Here is a tiny trained network, its code and every weight. The questions are about switching its units off for an input and a target symbol, where a switched-off unit gives its printed mean instead of its output.

import numpy as np


def w(rows, s, z=0):
    codes = np.array(rows[::2]) - 128.0
    scale = np.full(codes.shape[1], s)
    scale[-1] = z or s
    return codes * scale


def norm(h):
    return h / np.sqrt((h * h).mean(-1, keepdims=True) + 1e-5)


def f(y):
    return y / 2 * (1 + np.tanh(0.7978845608 * (y + 0.044715 * y**3)))


def softmax(a):
    e = np.exp(a - a.max(-1, keepdims=True))
    return e / e.sum(-1, keepdims=True)


def log_softmax(a):
    a = a - a.max(-1, keepdims=True)
    return a - np.log(np.exp(a).sum(-1, keepdims=True))


def net(x, mask):
    ids = ['ΓΘΛΠΣΨαβδεζημτφω'.index(c) for c in x.split()]
    T = len(ids)
    res = E[ids] + P[:T]
    q, k, v = (norm(res) @ M[0].T for M in (Q, K, V))
    z = softmax(np.where(np.tri(T) > 0, q @ k.T / 2**0.5, -1e9)) @ v
    res = res + np.where(mask[0], z, O[0][:, -1]) @ O[0][:, :-1]
    y = f(norm(res) @ A[0][:, :-1].T + A[0][:, -1])
    res = res + np.where(mask[1:13], y, B[0][:, -1]) @ B[0][:, :-1]
    return log_softmax(norm(res)[-1] @ U[:, :-1].T + U[:, -1])


Q, K, V, O, A, B = {}, {}, {}, {}, {}, {}
E = w([
[173,147,136,120,116],'Γ',
[170,155,128,134,130],'Θ',
[148,130,99,127,132],'Λ',
[149,148,109,141,139],'Π',
[134,97,129,186,142],'Σ',
[178,184,145,133,115],'Ψ',
[67,122,201,99,177],'α',
[168,173,152,137,104],'β',
[169,182,135,146,119],'δ',
[140,130,130,188,128],'ε',
[152,137,3,116,152],'ζ',
[131,127,148,187,96],'η',
[94,184,108,101,104],'μ',
[71,114,103,167,151],'τ',
[70,141,97,145,120],'φ',
[100,140,131,146,66],'ω',
],0.03)
P = w([
[206,64,29,124,88],'0',
[188,97,28,160,112],'1',
[183,126,40,178,124],'2',
[180,150,66,194,148],'3',
[171,171,82,210,168],'4',
[163,186,111,216,186],'5',
[154,200,134,221,197],'6',
[148,229,167,225,213],'7',
[126,235,180,235,231],'8',
[119,255,212,228,249],'9',
],0.0076)
Q[0] = w([
[177,145,160,114,251],'H1',
[77,35,132,25,109],'H1',
],0.025)
K[0] = w([
[139,123,249,95,211],'H1',
[232,50,65,72,135],'H1',
],0.021)
V[0] = w([
[184,82,113,108,251],'H1',
[138,67,193,219,100],'H1',
],0.024)
O[0] = w([
[249,32,40,52,192,5],'H1',
[111,77,115,152,8,217],'H1',
],0.013,0.011)
A[0] = w([
[96,85,157,101,237,253],'N1',
[65,95,117,127,39,45],'N2',
[101,173,189,136,126,133],'N3',
[147,162,60,36,94,42],'N4',
[78,161,104,130,56,146],'N5',
[103,184,45,122,139,51],'N6',
[9,62,63,103,202,28],'N7',
[185,89,99,178,55,124],'N8',
[44,94,21,59,167,42],'N9',
[167,114,185,184,110,93],'N10',
[115,131,60,165,92,2],'N11',
[112,9,197,6,134,204],'N12',
],0.019,0.003)
B[0] = w([
[73,107,137,11,113,158],'N1',
[233,192,183,90,135,233],'N2',
[142,86,79,97,195,228],'N3',
[132,210,158,181,57,152],'N4',
[131,65,126,190,98,249],'N5',
[187,145,93,101,124,139],'N6',
[21,62,65,224,94,138],'N7',
[66,66,105,82,204,239],'N8',
[83,184,186,41,56,146],'N9',
[153,144,63,111,78,183],'N10',
[85,182,79,117,110,172],'N11',
[151,79,207,252,207,150],'N12',
],0.027,0.012)
U = w([
[154,108,188,160,173,84],'Γ',
[178,126,200,110,170,148],'Θ',
[109,134,186,80,137,167],'Λ',
[122,147,156,94,138,115],'Π',
[117,53,151,134,166,108],'Σ',
[177,182,107,126,161,116],'Ψ',
[78,65,208,145,164,133],'α',
[177,81,109,175,144,60],'β',
[151,161,92,133,152,103],'δ',
[128,53,82,89,104,124],'ε',
[114,171,84,87,104,211],'ζ',
[163,67,161,132,43,42],'η',
[61,203,150,132,216,129],'μ',
[4,122,82,123,129,117],'τ',
[82,118,91,233,209,47],'φ',
[97,184,174,187,120,255],'ω',
],0.014,0.006)

Each question gives the input, a string of symbols that net reads in full, and the target symbol t.
The units are the heads (2 rows each of Q, K, V and O) and the neurons (one row each of A and B). Each row of codes is followed by its name. A weight is (code - 128) times the scale printed after its matrix; where a second scale follows, it is the last column's (O, A, B and U).
mask holds one flag per unit, heads first, then neurons. A switched-off unit (its flag False) gives its mean, the last column of its rows in O or B, instead of its output. The means were averaged over made-up inputs and are rounded, as every weight is.
A unit's drop is (log p(t) with every unit on - log p(t) with that unit switched off) / (log p(t) with every unit on - log p(t) with every unit switched off).
The circuit of an input: a set's keep is (log p(t) with only the set's units on - log p(t) with every unit switched off) / (log p(t) with every unit on - log p(t) with every unit switched off). Starting from the 12 units with the biggest drops (on a tie, the unit counted first), units are removed one at a time, each time the one whose removal leaves the highest keep (on an exact tie, the one counted first), for as long as the keep stays at least 0.8.
units of the circuit, in order: the units of the circuit, biggest drop first
unit that matters most: the unit with the biggest drop
k most important neurons: the k neurons with the biggest drops, biggest first
drop when u is switched off: that unit's drop, to one decimal
input ε Ψ Ψ Π, target Ψ: 3 most important neurons	N8, N5, N6
input ε μ τ Θ ε, target τ: 3 most important neurons	N8, N11, N3
input Σ ε τ Γ τ φ, target φ: 3 most important neurons	N3, N8, N2
input ζ ω ε Θ Ψ ε, target ε: 2 most important neurons	N8, N2
input Θ Θ Ψ ζ Θ ω μ, target ω: unit that matters most	H1
input φ β Σ φ φ φ δ, target φ: 3 most important neurons	N2, N3, N8
input Θ ζ ε Λ φ ζ Λ, target φ: units of the circuit, in order	H1, N2, N8, N3
input β Π Λ ω η Θ β, target η: 2 most important neurons	N5, N2
input ω φ Π ζ, target φ: units of the circuit, in order	H1, N9
input ω Θ Ψ Ψ Ψ Λ, target Ψ: units of the circuit, in order	H1, N8
input Θ τ τ Λ Σ, target τ: units of the circuit, in order	H1, N2, N3, N5
input Θ Θ φ, target φ: 2 most important neurons	N3, N8
input Σ α Λ Λ, target Λ: 4 most important neurons	N9, N5, N4, N3
input ε ω Ψ φ, target ω: units of the circuit, in order	N8
input η ε ε ε μ τ Θ, target τ: 3 most important neurons	N2, N8, N3
input Σ η α Γ ζ, target ζ: 2 most important neurons	N9, N4
input Λ ω φ δ Ψ, target φ: 2 most important neurons	N2, N3
input τ Σ Θ Λ ε Π μ, target μ: drop when H1 is switched off	2.3
input Γ Ψ ω Ψ, target ω: drop when H1 is switched off	2.7
input ε ε ω α Λ, target Λ: drop when N4 is switched off	0.2
input ζ Σ φ β η ε Λ μ Ψ, target μ: drop when N2 is switched off	0.2
input Θ Γ ω β, target ω: units of the circuit, in order	H1
